Each row is followed by its class.
[ 50  31   8  -5  21  22  -5 -45   0   5 -36 -81 -50   2 -16  34  21  18
  28 -11  11  -8  -2   2 -37  17  12  -5  50   4 -22  52 -22  -2  54  20
  13 -22 -20  -4  -8  38 -70]  M
[ 20  41  65   5 -12 -62  14  22 -13 -12 -14   9 -16  43  22   3  11 -21
  10 -20  32   9  -3  -8  13  10  14 -17   0 -19  23   4  -6  31  25   0
 -23 -13  11 -27   6   5 -22]  W
[ 26  41  63   0  12   2  -6  18   4 -22 -58  25   0  59  13  26   8  -6
  -5  20  38 -12  32 -46  22   5 -26  -1 -13 -40   8 -11  16  -2   9  13
 -36  -3  22 -15  28  -6  10]  N
[ 21   0  15 -18  17  16 -11  15 -25  -4 -57 -83 -47 -28 -32 -28  25  51
  47 -24 -16 -13 -18  -4 -16   0 -16  -5  52  21 -59  48  -8  10  33  52
  13 -24  -2 -39  19  10 -21]  J
[ 37  51   3 -35 -13 -33  -8 -24 -25 -15 -55 -37 -39   8 -38  14 -14  12
  48  36  10 -23 -19  -1 -65  -9  13  36  41  20 -23  46 -34  15  37  34
 -18  14 -33   8   9  49 -32]  N
[ 38 -33 -14  -3  65 -17  46  31  10 -28 -44 -26   6  71  10 -67  34  -1
   9 -28   8  12   8 -40  36  28 -85 -16 -14 -64  -9  -5   4  19 -13  16
 -29  35  25 -26  -8 -66  -2]  W
[ 50 -37   2 -20  15 -24  48  11  -8 -36 -49 -54  -5  76  -7 -64  44 -21
  11  44  30 -13  32 -62  44   3 -47  -4  -3 -43  -6 -28  10  21  -4  29
 -59  57  20 -10   0 -11 -10]  G
[ 29 -29  28  -1  41  -6  34  37  -2 -26 -34 -30  -7 114 -23 -29  17  26
   5  29   9 -36  61 -51  32 -16 -73  14 -19 -42  14   5  22  15  -1  53
 -13  37  19 -15   2 -20 -11]  G
[ 59   5  36  15  11  14  -1 -20   4  27 -30 -26   1  22   7   7   5 -11
 -38  23  58 -52  32 -58  24  32   7 -26  14 -50  21   6   8  11   9   6
  -5  29  21  -9  16 -39 -12]  C
[ -7 -11 -12 -11  16 -27  33   7 -25 -30 -21  12   1 107   7 -52  27  -1
   4  28   5  -4  36 -83  30   9 -43 -19   5 -56   1  -9   9  16  13  47
 -30  35  50 -13   7 -36   9]  S
[ 42  28  73  -7 -25  -7   7  13  -9 -33 -39   9  -1  32  21  -6   6 -28
  17  41  44 -13  12 -49   6  -2   2   1   1 -29  38 -23  10   4   6   5
 -55  29   0 -15  22   0  23]  N
[ 28  22 -25 -12  11   0 -20 -13 -36   4 -34 -52 -44   9 -25  21  -1  33
  26 -20  -1 -19 -20   4 -32  16  -1  34  29  34 -50  38 -33  22  57  20
   4 -36  10  -9   9  49 -55]  X
[ 16 -12 -10 -21  37 -16  44  22  -9 -36 -33 -47  -9 103 -10 -61  42  18
 -16  35   7  -3  47 -77  34   2 -58 -11   1 -52   0  12  16  17 -10  53
 -26  43  27  -8  -3 -52  -1]  G
[ -2  37  61  -9 -38 -54   7  32 -13   7 -23  19  12  13  32  -7  26  -7
  -8  37  45   2  19 -58  37 -17  -3 -33   0 -15  30 -18  14  29 -18  23
 -42  26  10 -31  46 -31   6]  J
[ 10  35 -11 -15   3   8  -5   8 -18 -20 -63 -44 -50 -19 -22  15 -14  41
  47 -24  12   4 -21   8 -58  -1   4  22  58   9 -21  44 -48   8  38   2
  27 -18 -19 -27   5  54 -36]  X
[ 28  13 -49  -1  59  44  19 -68 -12 -45 -24 -19   3  33 -35  -9  25  37
 -15  -6  -7 -15  20 -11  15  44 -33  17  -4  42 -46  -3  -8  19  24  24
  10  25  31  -4   9  39 -39]  X
[ 33 -22 -25  -2  33 -28  50  25  -1 -41  -6 -13   4 111 -10 -63  32 -24
  36  33  25   6  49 -87  47  25 -57  14 -16 -55 -18  -1 -11  23  21  18
 -44  58  11  10  -1 -14 -10]  X
[ 21  24  79  -3 -29   3   6  28   6  -9 -34  -9   1  31  12 -10  -2 -11
  16  12  38 -15  22 -44  26   3  17 -14 -13 -17  22 -24  23  20   0   2
 -29   8  27 -17  12   0  -6]  G
[-16   4 -45  17  22  37  26 -78   9 -92  -4 -23  -4   9 -13 -33   0 -15
 -49  12 -29  -5  42   4  27  20  15   2   8  56 -24   6   3  13   6  51
  22  28   6 -21  18  59 -15]  G
[ -6   7  63  28 -14 -36  -3  21 -11  -9  -5  -8   0  19 -11  36  25 -33
  -8   7  32 -29  27 -36  20  -2  24  10  -6 -33  19  21   6   7  21  35
 -27  11 -11 -39  16  31  12]  N
[ -6   3 -62  -3  22  27  16 -56   9 -50   1 -14   8  40 -18 -40  17   5
 -38  17 -26  -5  27 -44  11  37 -23 -15   7  23  -4  -2  -2  11  13  48
 -16  28  33  11  14  29 -20]  S
[ 27 -43   1 -15  32 -22  25  -6 -10 -68   7  10 -12  62 -14 -59  11 -34
  44  47  13  21  51 -87  -5   8 -77   6  -3 -62 -11   2   8  20  29  20
 -64  21   1  37  -5 -23 -15]  N
[ 32  16  65  19  -5 -25  -3  -5  -9  -5 -23 -11  -2  23   9  23  40 -18
  14  49  42  -6  46 -51  31   2 -20 -22   6 -53  -5  19   7   8   5  21
 -35  24  -9 -18  36  -4 -19]  M
[ 54  16  37   6  17   1  -5 -21   2  -3  -7   2  -2  28  -5  24   7 -15
 -34  39  30 -12  36 -23   4   1  -4   2 -35 -33  20 -21  -1   4   6   6
 -29  11  -1 -14   1  -3   9]  N
[ 21  11 -42  17  53  41  28 -54 -16 -66  11  -7   6  57 -40 -24  32   6
 -12  24 -44 -17  13  -7  18  32   2   1  -1  25  -9  -6  15  14  15  39
 -10   4  15   3  17  48 -11]  W
[ 30 -21 -30 -11  44  -1  20  11 -25 -27 -29   2   2 102   4 -38  15  20
  -2  41  22  -2  47 -72  20  23 -84  -4   0 -68   0   8   0  10 -13  14
 -41  55  11   7  24 -36   3]  X
[ 52   1  -6   6  32 -10  12 -27 -10  28 -20 -22  20  79  -3   9  40 -20
 -20  43   4 -28  86 -48  27   6 -40 -26   6 -61 -11  20  -1  -1 -17  34
 -41  62  18  -2  32 -37 -14]  P
[-10   7 -59   4  35  50  48 -72   1 -73 -17 -45 -11  49 -38 -75   6   7
 -51  -4 -11 -14  28 -48  40  49  18  26  23  27 -27  36  28  16 -15  26
  -9  52   4   3   7  42  -9]  G
[  8  27 -38  -2  16  49  -8 -62  26 -63 -47 -14  18  54 -15  11  -8   8
 -18  38 -25 -29  57  -3  23  18  11  -5  -9  27 -29  -2   1   1   2  57
   0  29  10  -3  25  53 -27]  U
[ 12  25 -33  12  33  52   8 -65   4 -62 -12 -28   3  25 -35 -40  15  -1
  -5  13 -39  -1  16 -17  15  34 -13  -6  18  40 -28  -1   1  17   8  37
   1  16  32 -16  15  46  -8]  S
[ 38 -24   0 -13  23  -6  16  -3 -22 -38 -30 -21   8 104  -6 -64  26  24
  11  58  15  -6  47 -79  30  13 -80  -9 -18 -56  10 -25  17  19  11  64
 -32  47  25  23  21 -28  -1]  U
[ 70  37  34  17  -2  14 -10   5   4  26  -8 -18   2  30  -2  42  20 -17
   8  23  40 -12  34 -47  18  14   8 -20  -9 -62  12   6  -4  16   8  -6
 -35  19   9 -29  20   2 -33]  X
[ 25  36   3  11  28  11 -16  -6   6  -5 -43 -44 -26   3 -24 -23  17  35
  24  11  -4 -21  18   7 -30  -2  12  20  23  24 -60  56 -24   3   5  36
  18 -20  -3 -45  27  12 -28]  D
[ 16  26  49  23   4  -9  13  32   4 -10 -26   3  12  22 -11  25  10  10
 -31   5  39 -34  32 -62  59 -12 -21  16   0 -18  29  -3   6  21  14  24
 -22  10  13 -25  32  -4  -7]  C
[ 16   8   6 -24  25  13  -2 -14 -14 -33 -61 -72 -47 -39 -13  32  16  57
  31  -7   0  -3 -24 -18 -54 -21   5  -4  75   7 -65  53 -18 -13   9  28
   0 -15   5 -25 -13  -7 -49]  M
[ 45 -29 -10   0  32 -32  17 -13 -11  -9 -19 -46   0  94 -17 -29  37 -17
  11  45   0   3  72 -53  40  20 -71  -7 -13 -62 -29  -7  -5  13  15  38
 -50  43  22  26   4  -4  11]  H
[ 63  12  84  25  16   5 -17  22  21 -13  -6  19 -13  53  22 -17  20   8
 -16  17  39 -15  48   4  18  -7   0 -13 -37 -43   0   3  12  -9 -11   1
 -32  16   5 -59  25 -16  -3]  D
[  4   2 -10  -4 -11 -18  -7  -6  -5   6 -58 -73 -40 -14 -24  26  14  44
  -4   5  12 -13  -6  -8 -24  -2  -9  14  60  33 -36  72 -18  -9  13  36
  35 -10 -21   3   4  44 -33]  J
[ 62 -17  -1   7  34  -5  27  -6   4 -18 -26 -16  14  91  13 -72  74   9
  12  46  30   0  55 -60  20  14 -82  -8 -31 -62  -9  -7  10  11   2  38
 -44  49  22  -6  20 -40 -15]  D
[-10   7 -29  14  44  44  27 -40   3 -84  -8 -58  -5  28 -44 -22  30  28
 -22 -16 -34   8  33 -50  26  31 -16  24   7  12  -6  17   4  21  20  50
 -20  35 -12 -25  -1  70 -11]  H
[ 42  25  88   4 -13   3   2  24 -12   4 -55 -16  -3  15  17   4  39  24
  21   8  52  -8   3 -51  10   0  -9 -12   9 -52  16 -13  15   2  -4   2
 -35  18  17 -34  18 -33   1]  M
[ 27  11   3  -6  22 -35 -18 -27 -19  -2 -38 -60 -38 -18 -30 -12  15  30
  15  -8  13 -24   5   1 -17  -3 -33  22  59  34 -29  76 -23  32  28  30
   4   1 -19 -35  18  22 -61]  D
[ 33  13  47  11 -13 -25 -16   4  -1   8  -3  -3 -19  36   9   2  35 -24
 -31  27  48   7  37 -48  23  19   2 -27  16 -74  27  15  14   1  -8 -21
 -67   5  -7   0  24 -17 -10]  M
[ 47 -25  -2 -18   6 -25  25  -8 -11 -18 -12 -13   9  87 -20 -69  22 -25
  45  59   9   4  84 -66  59   1 -60 -14 -10 -71 -15 -18   6  19  27  42
 -44  41  27  37  12 -37   1]  U
[  3  -1 -29  13  39  39  36 -78  13 -63 -20 -25   9  32 -30   1  51  19
 -24  53   1 -41  37 -38   3  24  10   9   8  19  -6  17  10  -1   0  42
   8  57 -17  -7   4  43 -34]  M
[  15   13  -43   24   45   73   28  -77    5 -100  -37  -11   20   10
  -34  -13    5   30  -24   38  -23  -26   29  -20    2   18    2   30
    8   53  -52  -12   -7    6   -2   45   25   32   14  -15    9   38
   -7]  C
[ 47  12 -40  20  35  45   9 -60 -18 -12   5 -42   0  53 -40  -7  14  -1
 -32 -12 -39 -40  30 -12   3  18  38  24  29  25 -20  -2  -1   2   9  35
 -26  29  19 -24  14  34 -20]  P
[ 19  -2  16  -3  34 -20  44  19 -29 -26 -39  16   7  96 -16 -39  20  21
  22  27  15 -14  61 -73  19 -14 -52  13   5 -50   5 -19  -7   4   6  37
 -35  61   9  -5  34  -6  10]  P
[ 14   3 -32 -23  15 -34  38   9 -28 -59 -36 -16  -9 113  -5 -48  52   6
  -8  62  -8  16  47 -93  38 -10 -57   0  17 -60 -22  10  -6  13  -2  51
 -61  35  36 -20   2 -30   5]  S
[ 22  -3 -53  14  35  56   7 -80 -12 -18   0 -27  -8  40 -54   1  20   8
 -29  57 -30 -36  56 -19  -6  22  27  20   7  22 -22  -1  -9 -15  29  16
  17   9  -2  39   6  73   0]  P
[ 66   6 -19 -22  25 -16 -13 -34 -23  33 -33 -73 -49  12 -31 -13   2  31
   7 -14   9  -6 -12 -16 -42  20 -23  -5  68   4 -26  54 -11  28  12  25
  -4  -1 -13 -17   3 -11 -73]  J
[ 43  28  65  -9 -40 -17  -2  10 -22   3  -7 -15 -25  26 -11 -18  18  15
  -7  35  40   3  17 -42  -4   9  34  -8  -7 -39   9  -1  12  13  13   7
 -15  -2  19  -6  -3  -7 -11]  G
[ 36 -45  17  18  53  -4  24   6   2 -43  -1 -12  11  85  18 -61  70 -20
  22  39  21  -3  55 -58  38  10 -86 -16 -16 -43  20  -8  20  21  17  33
 -25  24   6 -32  11 -31 -23]  D
[ 25   9 -15   8  35  43  -1 -53  -1 -22  -4 -12  22   5 -37  18  13  -2
 -22  21 -19 -34  34 -27  25  29  11  -4  16  43 -22  -9   4  -1   8  17
  -3  25  10   0  23  36 -25]  P
[ 40 -22 -21  -2  22 -43  51  23   7 -48 -45 -21  -7 100   5 -70  31  -6
  -9  36  14   9  53 -62  32  20 -77  10   2 -59   6  14 -15   6  -2  22
 -33  36  13  12  -1 -40   5]  W
[ 37  26  16 -12  36   0   1 -11   2 -16 -53 -68 -45  10 -22  28 -25  12
  28 -17   9 -16 -17 -16 -46  -4  -2  20  66  22 -24  50 -24  -1  33  27
  30 -16   1 -14 -24   3 -30]  N
[  3  -7 -51   7  49  38   7 -82   3 -24   2 -13   7  28 -48 -35  20   4
 -40  23 -19 -15  63 -23  44  51   1 -20  -5  25 -40   1  15  18   9  29
  -4  18   2  13  23  44 -12]  J
[ 50  28   2  -1  13  -5 -17 -53 -12   8 -49 -92 -41  -4 -41  64   5  11
  18  38  14 -29 -11 -13 -62   7   0  36  49  24 -53  90 -21  -5  17  31
  11  -7 -25  26  -7  56 -47]  N
[ 38  18  -9   0  36  27  11 -69 -18 -33 -17 -28   9  39 -34 -38  -8  23
 -18 -21 -13 -11  33   3  44  24 -11   9  -2  25 -21 -12   9  26   4  47
 -11  42  19 -20  19  21 -14]  U
[ 24   6 -66  23  35  33   4 -90 -14 -35  -4 -50  -8  33 -27  11  43  10
 -54  30 -25  -6  58 -34  16  25 -16  12  23   1 -22  25  -9   4  26  53
 -13   3  -2   1  18  35 -38]  M
[ 27  29  34   7 -21   2  -2  30  -2   5 -22   8  12  51   9   7  39   3
  -6  29  47 -12  15 -55  20  27  -5  -4 -16 -45  23   1  12   5 -11 -14
 -38  24  18  -4  24  -2   0]  X
[ 57  49  46   0  -3  -7   3  12 -12  27 -22 -13  -6  47   3   4  18 -10
 -19  -7  26 -15  18 -32   9  -2  39   4   6 -39  19  -5  -2  11 -18 -15
 -59  32   3 -49  15 -15  -8]  P
[ 10  18  71   3  -7 -28 -17   8  -6  -1 -45 -21  -3  13   1  36  17  30
  -6 -19  50 -11  17 -47  10  21 -10 -10   3 -44   8  29   3  20  10  13
 -19  31  -9 -36  -3 -11 -30]  M
[ 24  39 -19 -14   8  32 -32 -37 -24 -14 -49 -71 -39 -13 -50  21  32  41
   8  44 -34 -13  -7  -2 -37  11   6   9  26  19 -59  59 -24   8  15  39
   5 -29  -5 -34   7  57 -31]  S
[ 31   9  75   0 -24 -48 -10  53 -11  -6 -43 -13  -6  58  20 -12 -11   9
   0 -19  54  -8 -22 -30  19  -4 -11   1   6 -32  46 -29  12  21 -10  19
 -29  27  13 -44  10 -17  -5]  U
[-17  12 -24  18  47  65  25 -57   4 -83 -21 -23   6  34  -9 -14 -23   8
 -10  -2 -35  -4  47 -33  18  17   8   9  12  35 -15 -21   0   6   0  38
 -16  25  11 -15  22  67  11]  H
[ 36   4   2   2  40  14 -21 -14  -3  12 -26 -83 -54 -24 -40  24  22  37
  17   0 -16  -4   3   4 -58  13  -6  17  20  11 -57  45 -28  -5  33  31
  30 -59  -3 -23  -4  35 -53]  H
[ 51   9 -15  -4  -7 -12  -4 -38 -19  -2 -58 -83 -42  -9 -26  22  27  40
  20  26  11   1   3 -11 -69  -5 -22  30  64  -6 -22  55 -40  -3  20  29
   6   1 -28  -2  -8  23 -55]  M
[ 16  28 -44  24  60  62   9 -72   0 -64  14 -10  -1  50 -26 -16  12 -48
 -42  12 -27  -2   5   7  27  42  21   6  14  30  13  -9  18   2   5  15
 -10   8 -21 -17  19  58  20]  N
[ 63  33  46   9  -9  -7 -19   0 -11   1  -8   7  -9  69 -12   9  42 -25
 -12  49  21 -19  40 -33  10  11  -3  -5 -13 -59  12  -4  18  -3  22  25
 -55  -6  23   1  28  -5   8]  N
[ 28 -22 -13   0  18 -21  42 -11 -14  -7  10 -37  -9  66 -15 -71  23 -19
  -1  35  16  21  77 -74  29   7 -50  -3 -20 -67  -9   9   3  27   0  33
 -52  28   7  22  13 -18 -12]  G
[ 34  32  77   2 -10 -25 -16 -12 -18  30 -10 -19  -3  21 -15   6 -15  12
  -5  28  38 -20  37 -27  -1   8 -30  -7 -22  -9  48   7  11  54   1  17
  -4  20  -3 -12  22   3 -33]  G
[ 50  35  10 -18  10 -10 -13 -11 -25  30 -41 -64 -40   8 -15  13 -28  43
   2 -45   3 -25 -26 -10 -36  -2  -3  22  54  27 -18  42 -25  10  22  19
  -8  19   5  -2   9   9 -37]  P
[ 51  39  83  13   1  12   2  18   2  23 -28  -2  16  49  -9  44  25   1
  14   5  33 -36  28 -35  26  -4 -20  16 -38 -35  31  -3  26   6  15  25
 -39  14  14 -17  21   3   2]  N
[ 30  41  55  22  -3 -16 -25   3   0  35 -13 -11 -15  28 -15  60  12  12
 -30   8  23 -13  32 -14  20   4  21  -2 -18 -39 -21  10   7  -7   3  13
 -24  -8  19 -12  26  33   0]  H
[ 87  10  14   7  28  24 -21 -38  -1  23 -34 -90 -43 -13 -14  25   1  32
  17   4  28 -17  -5 -23 -46  -3   4   3  57  -5 -30  50 -18   4  17   5
   8 -16  -2 -22 -12   7 -65]  D
[ 18 -25  -7 -11  19 -27  20  16   4 -45 -23   7  -9 107  11 -35  54 -10
   5  35  19   5  43 -71  24  17 -48 -23  23 -82   1   8  17  -4  15  22
 -40  30  19   5  -7 -60 -17]  M
[ -1  26  60   3 -18  -7   8  29 -11  -2 -44  27   5  46   9   3  14 -13
  31  35  46 -26  32 -32   6   6   1   4  -4 -35  19   6   4  12  10  -6
 -19  -6  -8  -1  29   4   0]  C
[ 53 -44  -8  -3  32   6  37  10  -6  -9  -2 -38  -3 106 -24 -40  37  -5
   4  60  11 -20  37 -64  41  11 -56  10 -16 -41   4  -3  30   4   4  31
 -11  30  12  19  -9 -25 -11]  G
[ 22   4   9  32  45  34 -13 -64  19 -59  -9  -4  17  63   8   4  18 -27
   3  45 -11 -26  53   9  13   2 -17 -22   1  29  -7  -9  18  20  -3  17
   3  16  23 -20   6  29 -18]  D
[ 50  28  56  22 -30 -13   0 -10 -18   2 -11 -12  -8  48  23   0  13 -35
 -14  23  25  -4  67 -27  -3   0  26  -6  11 -43  34   3 -20   0   2   3
 -42  32 -11 -32  27  12   1]  P
[ 38  34   0 -18  12   4  21  12  -8 -37 -83 -52 -31   5  -5 -10  13  36
  39 -15  -6  10 -26  -3 -38  10  -4  25  40  23 -43  30 -33   0   9  12
   2 -37   7 -30  -5   9 -39]  W
[ 14  -3 -15 -13  35  -6  42  13   1 -26 -18 -16  -5 108  -6 -70  33  -4
   1  31  -3   8  64 -89  51   6 -90   2  -7 -51  10  18   6  21   0  30
 -50  27  28  -2  11 -38  -2]  S
[  2   6 -61   6  35  48  43 -53  -6 -83 -22 -31   3  35 -29 -47   2  16
 -17  21 -30 -37  18 -19   5  16  15  53  17  72 -29   0 -18  16  19  48
   7  21   1 -12   4  33  -9]  C
[ 62  36  62  23 -13   6 -35  12   1  37 -27  18  14  27  11   8  22   6
  -3  10  35 -30  42   8  18  -3  14 -24 -25 -57   6  -6   8   4  -9  17
 -45  23  11 -62  55 -12   1]  D
[ 51 -15 -14  -5   9 -57  19  -3 -13 -15 -15   4   2  98   0 -20  39 -31
  -5  54  12   5  86 -55  19   0 -55  -6  -2 -72  -5  -4 -26   8  21  30
 -44  54  -1   1  10 -23 -22]  P
[ 34  24 -36  12  42  65   0 -89  -7 -22 -12 -40  21   8 -37  11  48  20
 -14  32 -19  -9  35 -22   3  47  -6 -22  11   5 -15   2   5   7  10  44
 -10  27  -9  -1  27  33 -34]  M
